Below are the code and all the weights of a small trained network. Each question names an input and a class and asks about switching units off, where a switched-off unit gives its printed mean instead of its output.

import numpy as np


def w(rows, s, z=0):
    codes = np.array(rows[::2]) - 128.0
    scale = np.full(codes.shape[1], s)
    scale[-1] = z or s
    return codes * scale


def f(y):
    return y / 2 * (1 + np.tanh(0.7978845608 * (y + 0.044715 * y**3)))


def log_softmax(a):
    a = a - a.max(-1, keepdims=True)
    return a - np.log(np.exp(a).sum(-1, keepdims=True))


def net(x, mask):
    res = np.array(x, float).reshape(1, 7) / 4 @ E
    y = f(res @ A[0][:, :-1].T + A[0][:, -1])
    res = res + np.where(mask, y, B[0][:, -1]) @ B[0][:, :-1]
    return log_softmax(res[-1] @ U[:, :-1].T + U[:, -1])


A, B = {}, {}
E = w([
[97,131,131,182,65,151,92],'x0',
[109,150,71,29,169,98,92],'x1',
[169,177,129,123,94,95,38],'x2',
[165,239,124,211,42,29,177],'x3',
[62,254,207,76,102,185,191],'x4',
[141,121,55,142,27,171,128],'x5',
[50,185,3,159,152,115,100],'x6',
],0.0086)
A[0] = w([
[67,60,19,27,237,194,147,205],'n0',
[162,36,78,232,167,89,26,161],'n1',
[130,187,124,169,121,51,157,2],'n2',
[127,198,104,161,72,69,127,183],'n3',
[106,121,76,252,26,174,185,129],'n4',
[66,213,137,119,76,143,180,103],'n5',
[188,112,182,105,148,97,178,91],'n6',
[142,91,141,38,139,197,88,74],'n7',
[110,83,54,145,132,77,127,106],'n8',
[107,95,255,168,130,172,146,91],'n9',
[230,69,121,70,101,108,155,167],'n10',
[192,134,158,168,172,10,207,94],'n11',
[105,150,90,151,96,196,83,57],'n12',
[187,130,222,163,155,119,179,58],'n13',
[138,115,81,245,45,171,202,185],'n14',
[98,148,139,235,157,163,109,238],'n15',
[169,45,78,243,146,106,69,201],'n16',
[85,42,123,51,146,197,121,202],'n17',
[136,91,202,188,170,225,185,110],'n18',
],0.009,0.003)
B[0] = w([
[42,160,175,80,254,85,151,253],'n0',
[156,167,38,232,59,44,73,221],'n1',
[141,89,128,104,151,184,95,164],'n2',
[113,93,85,57,168,134,76,187],'n3',
[228,103,116,136,31,165,157,197],'n4',
[145,142,72,122,115,35,76,182],'n5',
[170,100,136,126,137,130,160,159],'n6',
[200,83,165,106,142,171,131,176],'n7',
[114,142,108,160,132,84,136,168],'n8',
[71,164,202,160,147,44,195,181],'n9',
[210,123,95,102,117,168,120,166],'n10',
[194,78,172,46,129,219,139,181],'n11',
[149,111,122,90,157,165,124,147],'n12',
[120,124,190,133,119,152,159,171],'n13',
[187,149,175,173,25,197,174,197],'n14',
[178,162,111,120,120,76,133,165],'n15',
[182,184,113,170,93,76,111,210],'n16',
[132,117,150,60,198,158,147,204],'n17',
[69,166,113,102,140,83,195,182],'n18',
],0.0085,0.015)
U = w([
[219,98,46,184,26,133,48,225],'0',
[114,140,187,251,68,84,196,104],'1',
[45,42,133,254,106,203,72,5],'2',
[103,53,191,30,186,193,122,166],'3',
[5,139,57,140,194,28,60,137],'4',
],0.007,0.0031)

Each question gives the input, the list of numbers given to net, and the class t.
The units are the neurons (one row each of A and B). Each row of codes is followed by its name. A weight is (code - 128) times the scale printed after its matrix; where a second scale follows, it is the last column's (A, B and U).
mask holds one flag per neuron, in row order. A switched-off neuron (its flag False) gives its mean, the last column of its row in B, instead of its output. The means were averaged over made-up inputs and are rounded, as every weight is.
A unit's drop is (log p(t) with every unit on - log p(t) with that unit switched off) / (log p(t) with every unit on - log p(t) with every unit switched off).
The circuit of an input: a set's keep is (log p(t) with only the set's units on - log p(t) with every unit switched off) / (log p(t) with every unit on - log p(t) with every unit switched off). Starting from the 12 units with the biggest drops (on a tie, the unit counted first), units are removed one at a time, each time the one whose removal leaves the highest keep (on an exact tie, the one counted first), for as long as the keep stays at least 0.8.
units of the circuit, in order: the units of the circuit, biggest drop first
k most important neurons: the k neurons with the biggest drops, biggest first
drop when u is switched off: that unit's drop, to one decimal
input [7,1,-4,4,-1,3,-4], class 0: units of the circuit, in order	n0
input [-7,-6,-5,-2,8,-6,-3], class 1: 2 most important neurons	n9, n3
input [-2,7,-5,7,1,1,-3], class 3: 3 most important neurons	n1, n16, n11
input [4,4,-7,7,-4,-8,3], class 0: 2 most important neurons	n0, n11
input [3,-1,1,-8,-3,-5,0], class 4: 2 most important neurons	n1, n11
input [1,4,-3,-7,-3,3,3], class 4: 3 most important neurons	n1, n0, n11
input [0,-4,5,6,4,-8,-7], class 3: 2 most important neurons	n11, n1
input [-4,-6,2,-4,8,8,-8], class 1: 2 most important neurons	n9, n0
input [4,7,-3,6,-5,-7,-6], class 0: 2 most important neurons	n0, n17
input [-5,-2,-7,8,-3,0,-3], class 0: drop when n14 is switched off	0.3
input [6,-3,5,6,-3,-5,-4], class 0: drop when n10 is switched off	0.0
input [-3,-3,-7,-4,3,-1,5], class 4: drop when n6 is switched off	0.1
